Each row has a name. After each piece below comes the name of the row it's from. Each question is about the rows just above it.

[-587 -96 59 804 278 -548] = E
[471 -240 278 -47 495 21] = S
[-461 -28 188 578 187 -544] = Z
[-587 -96 59 804 278 242] = B
[-577 -106 -46 763 265 -454] = P
[-415 -14 239 561 178 -547] = Y
[120 -248 414 392 680 -231] = V
[120 -248] is in which row?
V
asked: [-106 -46 763]
P
Which row holds [-28 188]?
Z
Which row holds [392 680]?
V
Where do [-46 763 265] appear?
P
Where do [414 392 680 -231] appear?
V

[25 288 27 789 170 -102 525 342 254 92 310 85 -55 208 179 314 73 -218 193 321 337] = W
[565 194 555 -461 416 680 -186 62 223 85 310 92 679 317 375 111 464 942 299 173 157] = R
[416 680 -186 62 221 -439 -435 -461 -402 -269 -210 -333 -269 -225 -205 -434 -331 -218 -348 -255 -220] = C
asked: [194 555 -461 416 680 -186 62 223 85 310 92]
R
[92 310 85] is in which row?
W
Where do [416 680 -186 62 223] appear?
R

[598 297 130 105 174 314 99 157 -85 -901 -860 -518 119 532 706] = X
[598 297 139 359 174 314 99 -155 142 318 137 -118 -558 -887 -872] = D
[687 631 359 139 119 133 306 157 -85 -538 -883 -879 -629 -3 460] = T
[306 157 -85] is in which row?
T
Where do [359 139] appear?
T
asked: [687 631 359 139 119 133 306 157 -85 -538 -883 -879 -629 -3 460]
T
Which row holds [105 174]?
X
asked: [687 631 359 139]
T
Which row holds [137 -118]?
D
asked: [359 174 314 99 -155 142 318 137 -118 -558 -887 -872]
D

[96 49 100 153 202 80 -93 20 -197 -131 271 -60 -45 206 147 -55 78 265 297] -> Q
[-166 180 50 -4 96 49 100 153 203 80 -93 20 -197 -99 116 26 -32 23 59] -> F
[-28 200 334 -257 489 -124 -12 -3 432 -279 -145 -171 555 321 18 -352 414 179 -259] -> N
[270 -122 -579 41 250 -219 335 -601 2 108 461 -39 -69 28 -154 35 -3 374 194] -> K
[-148 209 -35 4 148 100 105 81 218 127 -84 1 -184 -14 156 5 -64 -50 1] -> J
[129 -23 141 79 -44 -18 74 67 -45 80 20 -93 142 9 4 -47 6 30 13] -> M
[-10 -14 28 20 -20 60 73 29 27 64 -20 64 -29 37 19 -17 -7 -33 -9] -> U
[411 43 480 -584 196 124 368 -366 -97 150 51 -500 -94 -500 192 313 -6 -257 28] -> H
[225 787 -97 -189 -517 85 202 -180 108 -498 208 163 -151 117 -77 -248 106 -485 461] -> A
asked: [-166 180 50 -4 96 49 100 153 203 80 -93 20 -197 -99 116 26 -32 23 59]
F
Where do [-498 208 163 -151] appear?
A
asked: [96 49 100 153 203 80 -93 20 -197]
F
asked: [-32 23]
F
Which row holds [-184 -14 156 5]?
J

[-622 642 645 671 -647] : Lefu
[-636 682 675 688 -668] : dala
[656 587 -656 625 -644] : tif
[-663 601 637 670 -653] : Fabes
[-622 637 601 671 -647] : Ziz
[-646 -642 -672 -669 -656] : Kasa
[-672 615 690 686 -696] : Gedu
[-656 587 656 666 -688] : Bepav
[-679 653 661 721 -684] : Ges
[-636 682 675 688 -675] : tisa
[-656 663 663 662 -648] : gel
[-690 635 648 656 -637] : Bodi
asked: [-636 682 675 688 -668]
dala
asked: [601 637]
Fabes
The row with [-656 587 656] is
Bepav
[-656 587] is in which row?
Bepav

[-312 392 3 -277 -8 154 340 -183 -381 -206 8 311 51 23 -75 78 219 -389 90 130 541 195 113 -127 -108 -128 -159 -353 -103 -186 30 -475 12 244 288 23 0 -338 -258 97 -104 418 -127 165 -16 372 -208 161 182 -76 -45 -422 -500 -302 323 -73 -46]  Gar
[-60 -245 206 75 23 220 482 358 -107 -50 -80 -713 -240 20 97 -4 571 63 221 -88 -539 -82 70 164 238 -307 -380 -619 -213 388 111 101 -151 -62 -33 20 -197 -82 -137 241 242 -23 -221 414 -223 -115 42 -52 204 -136 231 -191 365 19 352 32 128]  sor
[99 -227 863 -102 712 479 417 102 -232 -99 110 -694 -387 -20 143 -186 543 144 182 -71 -612 218 -27 154 320 -451 -452 -687 -116 201 311 156 79 -28 84 -20 -135 -201 -283 259 165 -60 -245 206 76 23 220 -8 111 -153 305 -86 356 76 450 -1 170]  nuz
The row with [99 -227 863 -102 712 479 417 102 -232 -99 110 -694 -387 -20 143 -186 543 144 182 -71 -612 218 -27 154 320 -451 -452 -687 -116 201 311 156 79 -28 84 -20 -135 -201 -283 259 165 -60 -245 206 76 23 220 -8 111 -153 305 -86 356 76 450 -1 170] is
nuz
Where do [-60 -245 206 76 23 220] appear?
nuz

[161 -463 121 221 30 -50 576 142 3 -84 182 503 23 698 47 -163 669 135 95 -4 -274] : tep
[-264 5 260 0 -34 -33 429 -252 -296 -85 -285 -94 -205 125 18 11 39 6 60 423 182] : lemo
[-463 161 266 -219 97 137 455 -202 161 275 316 297 -305 25 -370 -30 -13 159 -463 214 121] : dez
[-160 38 266 -219 97 137 455 -202 161 275 316 297 22 25 -370 -30 -13 159 -463 214 121] : marok
asked: [297 -305 25 -370 -30 -13 159 -463 214 121]
dez
asked: [-160 38 266 -219 97 137 455 -202 161 275 316 297 22 25 -370 -30 -13 159 -463 214 121]
marok
asked: [142 3 -84 182 503 23 698 47]
tep
The row with [161 -463] is
tep
[297 22] is in which row?
marok
[-463 161 266 -219 97 137 455 -202 161 275 316 297 -305 25 -370 -30 -13 159 -463 214 121] is in which row?
dez

[458 237 65 9 205 150 -419 -168 -596 -350 -541 -105] : Bugu
[-293 27 -69 -51 558 99 243 -279 28 237 137 77] : rogu
[-190 -282 -198 650 160 294 279 -167 -370 84 -55 -265] : Poze
[200 -5 418 699 -371 369 441 393 -196 273 134 -274] : poma
[408 -87 -297 312 353 205 -235 -93 -348 -59 -347 155] : vep
[458 9 205 237 65 150 -419 -168 -596 -350 -541 -105] : Tozo
[90 -355 -25 -60 -407 131 -42 282 -24 -37 -223 -153] : vuzin
[-223 -157 75 108 302 390 357 28 116 -210 -45 235] : gela
[209 14 72 66 51 252 34 -151 -192 -210 -465 66] : fafu
[-117 2 -219 99 243 558 -51 -279 -347 -322 -178 74] : taz
[10 252 -11 -94 255 179 43 10 0 -303 28 15] : benol
asked: [99 243 558 -51 -279]
taz
The row with [-167 -370] is
Poze
Which row holds [9 205 237 65 150 -419 -168 -596 -350 -541]?
Tozo
[237 65 9 205 150] is in which row?
Bugu
The row with [99 243 558 -51 -279 -347 -322] is
taz
asked: [418 699 -371]
poma
asked: [302 390 357 28 116 -210]
gela

[-279 113 -26 71 -117 291] -> puza
[247 -308 -528 423 -311 -125] -> Nuzig
[-734 427 601 691 305 -380] -> kikim
[242 127 -4 239 39 -29] -> mudi
[247 -308 -528 423 -311 604] -> fope
[-30 839 221 30 -20 139] -> Bot
[-94 229 89 218 474 154] -> menot
[247 -308 -528 423 -311 604] is in which row?
fope
asked: [113 -26]
puza

